(in the rows, 128 means zero)
Each row of numbers stands for one object and depends on some of the facts below. Use the named rows to name the rest.

Some facts about the objects:
ω: refers to; σ: is directly part of; ξ: uses
baflu ω grubem; baflu ω domak; baflu ω timak; bifes ω trotu; bifes ω trutatren; bifes ω drazan; bifes ω trigan; brivebro ω dute; brostem ω traklom
brostem ω podrun; brostem ω vevumon; bruflol ω bretal; brutrun ω digra; buve ω dromi; buve ω tragogra; buve ω siplu; buve ω lidrur; datur ω raskedom
deflen ω grubem; deflen ω ginum; deflen ω plovos; distu ω trusko; distu ω grenas; distu ω ruvebro; dramar ω nukon; dramar ω pekla; dramar ω foskos
dramar ω trofle; dramar ω pimek; dremim ω kiske; dremim ω tevin; dremim ω pegel; dremim ω trata; dremim ω drazan; dremim ω pozok; drubul ω drupen
drubul ω tragogra; drubul ω tevin; drubul ω skoto; fibo ω keple; fibo ω vuzen; fibo ω nukon; fibo ω lezin; fiflir ω travak; fiflir ω dema
fiflir ω trata; flebre ω studil; flebre ω sezam; flebre ω rasol; fleklu ω pekla; fleklu ω digra; fleklu ω trofle; flusas ω trusko; flusas ω trupul
flusas ω skoto; flusas ω stereplo; fogos ω bretal; fogos ω mibik; foplok ω rubas; gaklor ω gokobrik; gaklor ω zota; gaklor ω fuge; gedon ω lutres
gedon ω tuklus; gedon ω moror; gedon ω pluzin; gedon ω plupum; gemam ω plagir; gemam ω rubas; gemam ω timak; gobo ω trutatren; grifa ω dema
grifa ω fedrek; griskoli ω drupen; griskoli ω lidrur; griskoli ω drusi; grizedril ω keple; grizedril ω listis; grizedril ω trofle; grudin ω bretal; grudin ω dema
grudin ω gokobrik; gukem ω foli; gukem ω dragive; gukem ω gokobrik; gukem ω trofle; gukem ω tegrok; gukem ω kuden; gukem ω topibas; gukem ω biflen
guri ω studil; guri ω pegel; guri ω kele; guri ω soklil; guri ω fedrek; guri ω pesten; gurir ω listis; gurir ω breden; guto ω zugrufin
guto ω fatre; guto ω bretal; guto ω skosam; guto ω plupum; klatriler ω gruflu; klatriler ω deben; klatriler ω ligrul; klatriler ω trigan; kodes ω pluples
kodes ω vitus; kodes ω skeklis; kodes ω fuvote; kodes ω vene; kodes ω plupum; kodes ω trigan; laris ω pluklem; laris ω breden; laris ω latan
laris ω dusku; laris ω drusi; lenos ω sebre; ligan ω breden; ligan ω plagir; ligan ω mekik; ligan ω monoskem; ligan ω viver; lubram ω kiplum
lubram ω trotu; lubram ω pimek; nabitrok ω lutres; nabitrok ω sebre; nabitrok ω fuvote; nabitrok ω ginum; nakik ω gadra; nakik ω drupen; nakik ω mima
nebe ω dreskapen; nebe ω pegel; nebe ω felotrus; nebe ω pluzin; nebe ω zaso; nebe ω bikam; nebe ω drusi; nebe ω skover; nibruk ω keple
nibruk ω kiplum; nibruk ω traklom; nibruk ω sezam; nibruk ω trotu; plavabes ω pluklem; plavabes ω dragive; plavabes ω pluzin; plavabes ω kuplober; plavabes ω zagaskun
plemos ω breden; plemos ω mavon; plemos ω flomok; plemos ω mekik; pletuvik ω zota; pligro ω zugrufin; pligro ω klaklan; pligro ω dema; pligro ω trotu
pligro ω skemak; pligro ω digra; plotil ω dusku; plotil ω ziflom; rabro ω ruvebro; rabro ω kuplober; rovu ω groski; rovu ω zugrufin; rovu ω midro
rovu ω skida; selustal ω moror; sigagrom ω soklil; sigagrom ω zagaskun; skaten ω gamus; skaten ω trata; skaten ω zaso; skaten ω rasol; skaten ω biflen
skaten ω ginum; skede ω vitus; skiku ω trusko; skiku ω plagir; skiku ω deben; skitos ω gugromak; skitos ω bretal; skitos ω gruvi; skitos ω viver
skitos ω zaso; skitos ω stereplo; skitos ω drusi; skitos ω drazan; skitos ω pesten; sopok ω nomer; sopok ω flomok; steten ω telam; steten ω setrek
steten ω skemak; stopla ω terovon; stopla ω dusku; stopla ω tratabom; stopla ω zaso; stopla ω zopi; tiklusten ω mima; tiklusten ω mavon; tiklusten ω zagaskun
tipul ω vuzen; tipul ω grubem; tipul ω vene; traskon ω vinok; traskon ω klerim; traskon ω fuvote; trutrar ω kiske; trutrar ω siplu; trutrar ω domak
tupom ω gamus; tupom ω dragive; tupom ω midro; tupom ω fuge; turan ω klaklan; turan ω plusko; viplak ω dema; viplak ω plupum; viplak ω pesten
vitam ω degun; vitam ω fedrek; vitam ω zopi; votre ω vuzen; votre ω zibrofan; zaplek ω mavon; zaplek ω terovon; zaplek ω biflen; zevu ω mima
zevu ω terovon; zevu ω begrek; zevu ω dusku; zevu ω zaso; zigrul ω fifleste; baflu σ drubul; begrek σ gedrabon; bifes σ sopok; biflen σ sebre
bikam σ gedrabon; breden σ guri; brefi σ dute; bretal σ dute; brevifle σ gruflu; bristur σ deben; brivebro σ selustal; brostem σ deben; bruflol σ gedrabon
brutrun σ dreskapen; buve σ gruflu; datur σ rovu; deben σ gruflu; deflen σ grubem; degun σ lezin; dema σ drubul; digra σ trotu; distu σ listis
domak σ miskek; dramar σ granir; drazan σ grubem; dremim σ lezin; driku σ topibas; dromi σ dragive; drosam σ topibas; drotus σ skeklis; drupen σ tratabom
drusi σ trotu; dusku σ selustal; dute σ grema; fatre σ flastizu; fedrek σ vevumon; felotrus σ gokobrik; fibo σ deben; fifleste σ gamus; fiflir σ kuplober
flebre σ grofuplam; fleklu σ vuke; flomok σ skemak; flusas σ grenas; fogos σ gadra; foli σ sebre; foplok σ deben; foskos σ grenas; fozudis σ gamus
fuge σ kuden; fuvote σ pluklem; gaklor σ sezam; gamus σ grubem; gavi σ lezin; gedon σ gadra; gedrabon σ listis; gemam σ guri; ginum σ dute
gite σ guri; gobo σ dragive; gokobrik σ flastizu; granir σ grofuplam; grifa σ flastizu; griskoli σ lezin; grizedril σ suvagok; groski σ grubem; grudin σ gedrabon
gruklo σ kuplober; gruvi σ gurir; gugromak σ trotu; gukem σ sopok; guri σ dreskapen; gurir σ grenas; guto σ flastizu; guzik σ grofuplam; kele σ vitam
keple σ dute; kiplum σ vinok; kiske σ granir; kizu σ mibik; klaklan σ vitam; klatriler σ dreskapen; klerim σ grema; kliflitus σ mibik; kodes σ guri
kuden σ rovu; kuplober σ flastizu; laris σ guri; latan σ lezin; lenos σ vevumon; lezin σ dragive; lidrur σ tratabom; ligan σ grema; ligrul σ mibik
likla σ deben; lubram σ skemak; lutres σ tragogra; marur σ vitam; mavon σ trotu; mekik σ gobo; mibik σ topibas; midro σ mibik; mima σ deben
monoskem σ baflu; moror σ grubem; nabitrok σ granir; nakik σ kuden; nebe σ vuke; nibruk σ suvagok; nofuplen σ gokobrik; nomer σ vitam; nukon σ gruflu
pastok σ trotu; pegel σ dreskapen; pekla σ gadra; pesten σ trotu; piban σ sezam; pimek σ sapos; plagir σ gruflu; plavabes σ plemos; plemos σ granir
pletra σ sezam; pletrun σ gobo; pletuvik σ rovu; pligro σ gruflu; plistis σ grofuplam; plotil σ skemak; plovos σ baflu; pluklem σ kuden; pluples σ baflu
plupum σ trotu; plusko σ baflu; pluzin σ gobo; podrun σ baflu; pozok σ gedrabon; rabro σ grubem; raskedom σ grubem; rasol σ vinok; rubas σ mibik
ruvebro σ deben; sebre σ granir; seflin σ gedrabon; setrek σ gadra; sezam σ travak; sigagrom σ grema; siplu σ drotus; skaten σ vevumon; skede σ selustal
skeklis σ grema; skemak σ sapos; skida σ flastizu; skiku σ grema; skitos σ vevumon; skizak σ granir; skosam σ gobo; skoto σ gedrabon; skover σ topibas
soklil σ vevumon; sopok σ skeklis; stereplo σ sopok; steten σ flastizu; stopla σ flastizu; studil σ vuzen; stuflitris σ gokobrik; stutrir σ dreskapen; suvagok σ listis
taben σ rovu; tegrok σ dreskapen; telam σ mibik; terovon σ guri; tevin σ gedrabon; tiklusten σ sopok; tiliska σ suvagok; timak σ kuplober; tipul σ listis
tragogra σ sapos; traklom σ granir; traskon σ rovu; trata σ gruflu; tratabom σ sapos; travak σ topibas; trigan σ grema; trofle σ baflu; trotu σ vuke
trupul σ skeklis; trusko σ vevumon; trutatren σ gamus; trutrar σ gokobrik; tuklus σ gokobrik; tupom σ baflu; turan σ selustal; vene σ vinok; vevumon σ dreskapen
vinok σ tragogra; viplak σ gurir; vitam σ granir; vitus σ selustal; viver σ dragive; votre σ sezam; vuzen σ sapos; zagaskun σ gobo; zaplek σ dreskapen
zaso σ pluklem; zevu σ mibik; zibrofan σ sigagrom; ziflom σ plemos; zigrul σ tragogra; zopi σ gurir; zota σ grubem; zugrufin σ kuplober; brostem ξ domak
bruflol ξ grema; brutrun ξ steten; degun ξ kuden; dema ξ nakik; dremim ξ topibas; dromi ξ nakik; drosam ξ vitam; drupen ξ miskek; fedrek ξ miskek
felotrus ξ plupum; fiflir ξ kuden; flebre ξ dreskapen; flomok ξ stutrir; flusas ξ grema; fozudis ξ nakik; fuge ξ ziflom; griskoli ξ domak; kizu ξ miskek
klatriler ξ nakik; kodes ξ baflu; laris ξ vitam; lenos ξ vitam; lidrur ξ bifes; ligan ξ baflu; likla ξ skemak; lutres ξ kuden; mavon ξ gurir
midro ξ trutatren; monoskem ξ stutrir; nofuplen ξ plemos; pletuvik ξ ziflom; plotil ξ gokobrik; podrun ξ grema; raskedom ξ sopok; seflin ξ kuden; setrek ξ dreskapen
skaten ξ vitam; skizak ξ gruklo; skosam ξ rovu; stopla ξ gobo; studil ξ kuden; stutrir ξ baflu; tipul ξ kuden; trigan ξ domak; trofle ξ topibas
trupul ξ dute; turan ξ rovu; viver ξ gadra; zaplek ξ stutrir; zevu ξ rovu; zigrul ξ grofuplam; zopi ξ nakik

Some objects and their rows:
[182 120  69 134 104 139  93 103 148 135 167 123 105 115 146 139 136 123
 161 126 107 137 157 110  88 123]: tratabom
[214 118  55 143 115 158 133  56 153 152 134 140 106  97 125 133 185 137
 117 187 171 156 114 112  47 142]: laris
[182 104  89 145 121 152  84 120 136 139 124 143 169 128 151 153 158  99
 134 133  99 147 136 131  92 126]: podrun
[198 115  67 141 112 130  83 110 130 125 142 134 136 137 174 165 166 115
 182 122  83 159 130  99  89 110]: vinok
[180 114  81 133  99 164  83 124 149 125 143 147 146 103 159 166 147 102
 115 140 122 134 149 119  91 146]: tegrok
[184 125  82 145 109 134  99  91 146 119 153 140 132 127 140 139 156  98
 169 113  93 168 111 102  81 134]: gedrabon
[182 116  72 129  93 138 107 104 132 143 142 124 121 123 144 139 125 115
 115 131 111 144 145 134  74 137]: begrek
[174 127  87 119 114 159  87 109 171 107 133 172 156 100 131 164 190  86
 122 161 114 146 115 110  64 146]: fleklu
[181 107  81 132  96 168  83 124 142 121 146 144 143 102 150 164 154 101
 115 133 106 135 152 124  87 146]: foli
[179 110  66 138 104 138 101 109 129 148 127 127 137 141 158 167 147 112
 136 116 104 151 155 133  82 125]: ruvebro
[215 105  75  81 130 155 107  63 160  94  68 174 143 136 166 136 163  99
 168 162 122 160 113 132  46 127]: klatriler
[176 125  91 121 114 157  96 100 178 113 129 165 158 109 119 159 181  87
 119 155 116 149 117 111  65 154]: grizedril
[186 120  81 143 114 140  97  95 151 125 145 139 134 132 144 146 161 102
 176 117  94 163 116  97  80 129]: suvagok
[188 113  65 126 100 146  80 126 130 121 139 141 149 110 163 171 169 110
 132 141 103 138 142 130  89 125]: skida
[200 117  69 127  97 134  84 119 109 128 131 130 132 128 185 171 147 114
 137 137  94 151 140 129  81 114]: moror
[182 116  70 126 110 141  93 105 150 133 117 144 145 130 148 177 176 110
 140 137 109 151 138 128  79 132]: stuflitris
[192 116  68 121  94 132  93 108 121 140 141 130 114 124 170 161 139 121
 123 143 105 146 143 129  75 122]: gruvi
[185 126  81 124 125 138  96  99 163 127 112 165 154 136 141 167 193  97
 141 149 106 163 110 116  62 135]: votre

Rows to name:
No name comes twice in this set of rows, the named rows included.
[194 108  79 132 105 146  78 125 117 143 139 127 134 109 185 150 126 117
 123 153 109 128 149 132  98 113] -> fedrek
[193 131  79 121 118 127  86  89 146 123 150 143 119 122 161 157 167 115
 175 157  90 156 117  95  70 119] -> selustal
[189 109  79 138 112 154  82 123 126 131 129 144 160 121 165 158 165 102
 130 141  98 145 133 129  89 124] -> setrek
[190 115  67 128  90 143  90 112 121 139 137 126 125 119 177 168 128 118
 121 140 117 137 151 124  86 127] -> soklil
[180 122  68 149 116 150  96 109 147 120 156 131 126 148 155 173 160 102
 175 121  96 176 157  93  90 128] -> dute
[168 131  76 127 126 145 108  88 188 125 158 142 110 148 125 160 170 101
 161 146 112 173 147  87  65 139] -> sopok
[181 103  76 136 111 155  99 103 146 148 131 139 133 137 143 171 156 115
 127 114 112 147 148 132  78 137] -> nomer
[203  88  70  95 117 167 102  87 144  91  80 159 150 133 155 127 151 101
 163 133 116 148 148 148  66 136] -> fozudis
[186 118  82 158 118 159  85 109 156 127 141 142 147 125 174 163 149 102
 172 115 118 148 136  84 102 130] -> vevumon
[188 113  65 142 109 131  96 100 140 145 144 116 114 146 160 146 145 124
 179 113  98 152 149 106  94 112] -> tragogra
[228 128  53 141 109 152 115  68 144 127 137 150 118  75 145 144 195 127
 114 204 159 156  99 108  45 137] -> skaten
[194 108  74 117  99 148  87 110 124 140 142 138 113 111 171 166 143 124
 123 142 100 139 145 131  72 125] -> kele
[164 122  53  98 108 113  60  46 143 111 144 161 100 174 125 182 194 100
 164 116 116 163 103  55  70 122] -> baflu
[174 133  71 134 118 145  95 106 165 120 162 138 121 149 153 181 164  93
 174 136  93 175 157  88  77 137] -> grema

Now the same objects, written a new way:
Some rows with their names:
[127 118 122 100 122 133 109 119 120 128 114 142 146 115 138 142 141 163
 129 121 131 137 132 127 129 119 134]: setrek
[135 113  93  97 136 123 120 107 141 143 145 137 150 150 116 143  97 109
 111 127 140 104  99 129 134 127 142]: flebre
[123  31 130 146 139 124  94 119 181 146 156  80 179  86 132 119 122 131
 115 115  74 151 135 112 132 130  79]: seflin
[106  45 153 130 155 108  83 130 122 185 133 127 149  59 116 125 130 137
 135 111  63 168 137 132 114 130  71]: lutres
[132 117 114 114 122 132 131 115 131 132 126 114 148 130 136 130 135 130
 128 118 127 128 129 121 134 124 132]: likla
[115 140 141 132 125 127 126 133  86 128  86 133 124 101 133 130 126 142
 152 130 130 150 123 118 112 131  90]: vitus
[131 130 159 129 135 128  99 145 122 138 106 154  94 121 104 128 140 157
 137 142 128 141 153 135 122 140 119]: trata
[115 119  84 132 139 119 133 107 158  90 166 143 159 126 144 150  97  99
 105 125 172  88  77 130 123 126 133]: dramar
[107 129  98 122 143 123 159 120 128 108 162 152 157 107 131 155  99 104
 114 139 155 131  83 130 132 126 150]: lubram
[133 145 103 101 108 116 121 110 102 115 131  96 141 136 127 143 128 134
 126 121 135 136 148 130 123 125 135]: miskek
[124 128 119 119 154 117 141 132 127 144 137 146 131 138  85 146  64  96
 127 167 138 126  82 119 125 136 113]: viplak
[127 137 124 142 122 126 131 120 129 110 128 123 128 124 138 121 124 119
 131 121 138 121 122 130 121 133 120]: guzik
[135 141 110 139 126 127 168 123 123 131 139  84 139 149 125 133  91  75
 127 138 128 129 108 111 133 131 113]: trutrar
[108  23 155 154 152 118  76 142 208 123 185 134 142  66 110 118 144 157
 102 131  89 142 151 130 119 128  92]: kuden
[124 134 121 139 120 130 142 126 125 113 128 112 135 125 135 131 128 124
 129 128 133 132 128 119 129 130 124]: pletrun
[130 119 110 119 152 130 132 132 154 127 149 142 135 141  90 153  74 110
 116 163 154 129  91 116 133 141 127]: grudin
[122 139 133 134 117 129 132 129 102 121 108 125 123 113 139 128 132 138
 143 129 129 142 135 122 121 132 108]: plovos
[131 145 117 143 129 121 173 115 119 120 141  74 149 143 135 123  93  68
 124 122 118 119 114 122 140 113 129]: skiku

Rows to name:
No name comes twice in this set of rows, the named rows included.
[122 122 108 118 149 120 151 127 133 138 138 137 140 138  93 154  60  96
 122 167 146 124  73 109 125 141 115] -> guto
[137 136 113 140 128 129 158 127 146 126 153 105 134 149 125 126 109  89
 118 132 126 120 120 122 135 132 136] -> rabro
[133 140 179 146 132 117 112 135 107 129 101 116 102 128 105 102 139 129
 141 135 117 131 166 151 141 101 132] -> stereplo
[135 133 107 138 125 129 155 122 151 107 168 112 135 145 135 132 116 101
 108 127 137 117 120 128 137 128 152] -> gurir
[126 133 117 122 147 119 158 126 122 143 137 122 137 149  97 144  57  79
 125 160 133 121  77 115 126 132 113] -> gedon
[142 139 133 144 126 119  86 114 136 127 126 126 102 148 137 116 149 121
 122 104 137 100 147 153 116 143 129] -> ziflom
[141 121  98  75 129 118  99 112 119 158 129 107 149 159  96 155 100 134
 126 140 135 137 125 120 136 134 130] -> bruflol
[134 127 130 135 146 119 142 133 139 130 156 123 122 153 101 128  93  92
 113 148 129 112 118 136 141 116 150] -> sigagrom
[126  30 151 138 151 122  70 133 189 162 158 110 150  90 108 116 138 144
 111 125  66 145 153 124 122 127  88] -> degun
[108 128 134 119 137 126 115 135 104 119 117 178 121  89 129 145 144 159
 135 134 146 144 126 135 121 132 138] -> skemak

The same objects again, as new rows of numbers:
Named rows:
[127 118 139 146 120 147 133 128 131 129 117 126 134 137 129 139 130 138
 137 112 112 134 131 135 119 120 129  99 110 110 144 134 132 137 136 129
 135 129 122 123 111 122]: skemak
[122 130 127 142 133 123 134 130 127 139 119 128 129 127 117 130 130 130
 130 124 126 129 127 124 131 135 121 115 120 128 134 125 126 130 123 127
 125 137 140 127 125 118]: tiliska
[116 115 146 111 131 127  96 145 131 148 102 134 101 125 132 138 145 152
 124  90 103 127 138 148 132  92 111 128 122 108 130 118 125 126 128 177
 137 126 113 118 116 126]: kuden
[130 120 142 130 125 144 124 118 110 139 136 125 117 145 142 128 131 135
 143 123 118 128 133 108 125 114 143 100 107 122 147 153 136 139 145 127
 131 124 120 130 109 121]: vevumon
[135 124 126 137 125 132 137 130 125 141 131 128 136 134 126 136 135 127
 135 126 123 126 128 117 130 126 132 112 122 126 137 143 132 133 130 123
 124 135 150 131 124 123]: trofle
[131 125 119 137 133 127 134 138 136 138 121 130 142 124 116 134 135 130
 133 117 123 129 128 129 129 132 122 121 126 125 132 129 132 130 120 137
 131 141 145 134 132 122]: tevin
[129 123 117 131 133 126 131 135 135 140 123 131 142 123 115 132 136 130
 134 119 123 131 127 127 132 134 123 125 127 129 132 130 130 129 121 140
 130 139 145 135 132 121]: ruvebro
[125 118 131 129 118 136 121 123 125 144 128 135 131 132 107 123 126 131
 134 137 114 127 126 130 145 144 124 118 124 135 132 131 109 127 135 135
 120 117 148 116 112 124]: piban
[130 122 125 133 129 132 131 132 130 140 125 129 137 129 119 133 134 132
 135 120 120 129 128 125 130 129 128 118 123 126 134 133 131 130 126 134
 129 136 141 133 127 122]: pluples
[107 125 133 141 127 125 135 120 131 132 111 126 124 127 116 127 129 131
 130 127 122 138 126 129 130 145 119 111 112 127 133 115 116 128 126 127
 123 127 122 118 115 115]: gurir
[130 122 121 133 130 130 131 133 132 139 124 129 139 126 117 133 135 131
 134 120 121 130 128 126 130 131 125 121 124 127 133 132 131 130 124 137
 130 136 142 134 128 123]: pluzin
[127 121 130 141 129 137 129 132 133 134 119 128 137 130 118 132 132 136
 134 113 116 132 126 136 125 127 124 116 120 122 134 123 131 131 126 135
 134 137 131 132 124 122]: gokobrik
[124 119 119 114 136 128 130 124 127 140 130 129 135 124 128 124 139 131
 143 121 122 135 131 112 132 134 131 122 118 131 137 146 132 134 130 149
 131 128 127 137 124 119]: breden
[125 119 127 132 136 137 125 128 131 133 124 130 142 128 115 125 133 134
 136 110 112 141 123 140 128 136 124 127 119 127 130 118 128 128 122 143
 135 137 128 136 128 120]: domak
[111 130 130 140 131 117 134 122 123 138 117 127 119 128 118 126 129 127
 129 132 128 131 127 118 134 144 121 112 116 132 132 121 118 128 125 122
 118 130 134 121 119 115]: skede
[129 121 124 133 128 133 132 132 132 138 124 129 138 129 119 134 135 131
 135 121 119 131 128 126 129 129 126 118 123 126 135 134 131 131 127 135
 130 135 140 131 126 123]: fuvote
[125 113 119 133 120 136 151 133 155 127 109 126 153 121 123 147 141 131
 138 114 115 142 130 132 121 136 122 108 117 112 140 139 130 137 127 143
 132 128 133 122 120 122]: tragogra
[121 125 128 139 126 127 139 127 133 135 117 127 131 128 118 135 133 130
 131 126 124 133 127 124 129 136 122 111 118 125 135 127 124 130 125 127
 124 132 136 122 121 119]: flastizu

Rows to name:
No name comes twice in this set of rows, the named rows included.
[105 126 123 120 139 112 134 115 124 139 121 127 121 119 126 118 134 124
 136 132 130 138 130 107 136 151 124 117 112 137 134 133 119 132 127 138
 120 122 121 126 118 111] -> gemam
[128 117 129 139 118 141 142 130 140 131 115 125 140 130 126 144 135 132
 137 117 115 135 131 129 121 126 128 101 115 113 142 141 131 136 132 131
 131 128 132 121 115 123] -> vuzen
[119 129 130 142 137 125 126 129 125 137 119 129 128 128 116 124 128 133
 130 119 124 131 126 131 131 136 120 119 119 129 130 115 125 129 123 131
 128 138 132 130 124 117] -> gruklo
[108 127 137 146 128 125 134 120 127 133 111 126 120 130 118 127 127 131
 128 125 124 135 127 129 130 142 119 108 112 126 133 113 117 129 126 123
 123 129 123 118 113 115] -> gobo
[116 132 130 143 127 116 143 121 122 140 121 126 120 129 124 131 131 122
 129 138 131 130 126 110 134 143 125 106 116 131 134 130 117 130 126 113
 113 129 143 118 117 116] -> pletuvik
[116 132 123 141 131 111 144 125 128 140 117 126 125 123 119 130 132 122
 128 135 133 130 126 114 134 146 121 113 121 132 130 126 118 129 122 119
 116 133 146 121 123 116] -> stopla
[123 121 130 131 123 131 125 124 126 141 125 132 131 130 112 126 128 130
 133 133 118 128 126 126 140 141 124 117 121 133 132 130 115 128 132 132
 121 124 144 120 117 123] -> driku
[128 112 134 131 120 150 119 126 131 135 125 133 139 134 110 128 129 137
 137 118 106 134 125 144 133 132 126 118 119 125 135 125 120 128 134 142
 133 123 130 124 115 126] -> topibas
[109 125 126 136 125 119 144 122 137 134 110 126 129 122 115 133 134 126
 129 131 125 138 126 122 131 149 119 112 116 128 133 122 117 128 124 127
 119 128 133 117 118 116] -> drubul
[121 123 127 133 120 123 139 116 125 145 128 132 131 126 112 127 130 119
 132 145 121 132 123 121 145 157 124 115 121 137 129 134 104 128 131 121
 108 116 159 111 114 121] -> zevu
[127 120 125 122 133 132 127 125 123 140 130 129 132 131 130 127 136 131
 141 122 121 131 130 115 131 128 133 117 118 129 139 144 133 134 132 140
 131 130 130 135 122 121] -> tegrok
[122 131 133 119 131 100 122 144 127 159 108 132  97 120 138 146 148 134
 119 112 126 116 138 117 140 104 113 121 129 116 129 137 121 128 122 150
 116 131 152 112 122 124] -> seflin
[113 131 134 134 132 116 136 114 111 142 127 124 110 133 135 123 131 124
 135 139 133 128 130  99 134 139 131 103 110 133 139 140 120 134 134 116
 115 124 131 121 112 114] -> brutrun
[115 135 147 156 134 126 119 121 105 139 123 127 105 141 123 119 119 134
 128 125 127 123 127 124 129 129 125 104 110 128 136 113 121 130 129 111
 122 133 125 123 112 114] -> steten
[114 134 133 149 133 117 134 124 120 138 118 126 116 130 120 127 126 128
 127 128 131 127 127 120 132 139 121 108 116 129 133 119 119 130 124 116
 120 134 136 121 118 114] -> grizedril

